Below is a small trained network, with its code and all its weights. Each question gives an input and a class and asks what happens when units are switched off, that is, made to give their printed mean instead of their output.

import numpy as np


def w(rows, s, z=0):
    codes = np.array(rows[::2]) - 128.0
    scale = np.full(codes.shape[1], s)
    scale[-1] = z or s
    return codes * scale


def norm(h):
    return h / np.sqrt((h * h).mean(-1, keepdims=True) + 1e-5)


def f(y):
    return np.maximum(y, 0)


def log_softmax(a):
    a = a - a.max(-1, keepdims=True)
    return a - np.log(np.exp(a).sum(-1, keepdims=True))


def net(x, mask):
    res = np.array(x, float).reshape(1, 7) / 4 @ E
    u = 0
    for l in range(3):
        y = f(norm(res) @ A[l][:, :-1].T + A[l][:, -1])
        res = res + np.where(mask[u : u + 9], y, B[l][:, -1]) @ B[l][:, :-1]
        u += 9
    return log_softmax(norm(res)[-1] @ U[:, :-1].T + U[:, -1])


A, B = {}, {}
E = w([
[83,149,254],'x0',
[130,127,130],'x1',
[225,62,182],'x2',
[202,197,153],'x3',
[128,127,127],'x4',
[129,128,129],'x5',
[129,128,128],'x6',
],0.0097)
A[0] = w([
[21,205,149,91],'L0N0',
[74,195,10,54],'L0N1',
[62,41,72,115],'L0N2',
[70,68,166,194],'L0N3',
[216,227,83,104],'L0N4',
[179,251,152,2],'L0N5',
[172,214,152,17],'L0N6',
[188,82,71,221],'L0N7',
[16,28,142,77],'L0N8',
],0.013,0.0049)
B[0] = w([
[69,108,167,238],'L0N0',
[78,30,192,230],'L0N1',
[189,246,42,219],'L0N2',
[160,176,154,234],'L0N3',
[118,166,33,230],'L0N4',
[135,188,58,190],'L0N5',
[168,201,52,169],'L0N6',
[120,102,185,254],'L0N7',
[180,203,59,232],'L0N8',
],0.013,0.0063)
A[1] = w([
[23,125,130,103],'L1N0',
[121,111,194,30],'L1N1',
[206,81,147,71],'L1N2',
[204,88,97,133],'L1N3',
[181,102,141,85],'L1N4',
[150,9,18,98],'L1N5',
[102,95,196,2],'L1N6',
[141,135,95,125],'L1N7',
[126,79,108,130],'L1N8',
],0.016,0.0052)
B[1] = w([
[168,42,133,223],'L1N0',
[77,163,121,148],'L1N1',
[105,65,89,185],'L1N2',
[146,80,163,229],'L1N3',
[77,92,81,166],'L1N4',
[89,251,216,253],'L1N5',
[122,137,135,144],'L1N6',
[165,125,155,195],'L1N7',
[82,137,168,157],'L1N8',
],0.013,0.0059)
A[2] = w([
[153,165,24,2],'L2N0',
[87,207,216,3],'L2N1',
[79,3,100,192],'L2N2',
[76,155,107,85],'L2N3',
[66,131,63,207],'L2N4',
[58,163,93,85],'L2N5',
[146,149,57,30],'L2N6',
[49,145,66,152],'L2N7',
[157,160,161,61],'L2N8',
],0.012,0.0031)
B[2] = w([
[169,173,91,197],'L2N0',
[14,168,201,254],'L2N1',
[141,29,82,195],'L2N2',
[138,73,80,171],'L2N3',
[254,73,92,189],'L2N4',
[154,67,61,188],'L2N5',
[149,164,96,169],'L2N6',
[173,95,109,195],'L2N7',
[133,103,138,173],'L2N8',
],0.009,0.0061)
U = w([
[186,189,69,253],'0',
[90,152,192,117],'1',
[138,5,133,1],'2',
],0.019,0.00042)

Each question gives the input, the list of numbers given to net, and the class t.
The units are the neurons (one row each of A and B). Each row of codes is followed by its name. A weight is (code - 128) times the scale printed after its matrix; where a second scale follows, it is the last column's (A, B and U).
mask holds one flag per neuron, layer by layer. A switched-off neuron (its flag False) gives its mean, the last column of its row in B, instead of its output. The means were averaged over made-up inputs and are rounded, as every weight is.
A unit's drop is (log p(t) with every unit on - log p(t) with that unit switched off) / (log p(t) with every unit on - log p(t) with every unit switched off).
The circuit of an input: a set's keep is (log p(t) with only the set's units on - log p(t) with every unit switched off) / (log p(t) with every unit on - log p(t) with every unit switched off). Starting from the 12 units with the biggest drops (on a tie, the unit counted first), units are removed one at a time, each time the one whose removal leaves the highest keep (on an exact tie, the one counted first), for as long as the keep stays at least 0.8.
units of the circuit, in order: the units of the circuit, biggest drop first
most important unit: the unit with the biggest drop
top k neurons: the k neurons with the biggest drops, biggest first
k most important neurons of layer l: the k neurons of layer l with the biggest drops, biggest first
input [-3,-6,8,-8,2,6,-3], class 0: units of the circuit, in order => (L0N2)
input [-7,4,-3,-3,3,0,-5], class 1: top 2 neurons => (L1N5; L0N1)
input [-8,8,8,-2,-8,-7,7], class 1: top 2 neurons => (L1N5; L0N3)
input [-7,8,7,3,-7,7,4], class 1: units of the circuit, in order => (L1N5; L0N2; L0N8)
input [4,4,8,2,4,-4,5], class 2: 2 most important neurons of layer 1 => (L1N5; L1N2)
input [1,-7,-2,-1,-3,8,4], class 2: top 2 neurons => (L0N0; L1N5)
input [-8,8,-5,5,-8,-7,0], class 1: units of the circuit, in order => (L1N5; L0N1)
input [-2,0,4,3,-6,3,6], class 2: top 3 neurons => (L1N3; L0N7; L0N2)
input [7,-8,-2,-7,-7,-1,8], class 0: top 2 neurons => (L0N8; L0N1)
input [-5,7,4,1,1,0,0], class 1: top 2 neurons => (L1N5; L0N3)
input [5,-1,-1,5,6,-8,-4], class 0: top 2 neurons => (L0N5; L0N6)
input [-7,-4,-4,4,2,0,-1], class 1: units of the circuit, in order => (L1N5; L0N1)
input [-5,-2,-7,-2,6,5,8], class 2: top 2 neurons => (L0N1; L1N0)
input [6,4,-3,-7,-3,-4,-3], class 0: most important unit => L0N8
input [0,-4,-5,-3,3,-7,7], class 2: top 2 neurons => (L0N1; L0N0)
input [-4,4,8,-8,-8,3,8], class 0: 2 most important neurons of layer 1 => (L1N0; L1N5)
input [1,3,-6,-8,-3,8,3], class 0: top 2 neurons => (L0N2; L0N8)
input [-8,-1,4,5,-2,-6,2], class 1: top 2 neurons => (L1N5; L0N2)
input [2,-6,-6,-5,4,-6,-4], class 2: top 4 neurons => (L0N1; L0N0; L1N5; L1N0)
input [-8,-5,-8,2,-7,1,-2], class 1: 4 most important neurons of layer 0 => (L0N1; L0N0; L0N5; L0N2)
input [7,7,1,-8,8,-8,4], class 0: units of the circuit, in order => (L0N8)
input [1,-7,-8,6,3,8,-5], class 2: 4 most important neurons of layer 0 => (L0N1; L0N0; L0N2; L0N8)
input [1,-8,-6,-8,6,2,-2], class 0: 2 most important neurons of layer 0 => (L0N2; L0N8)
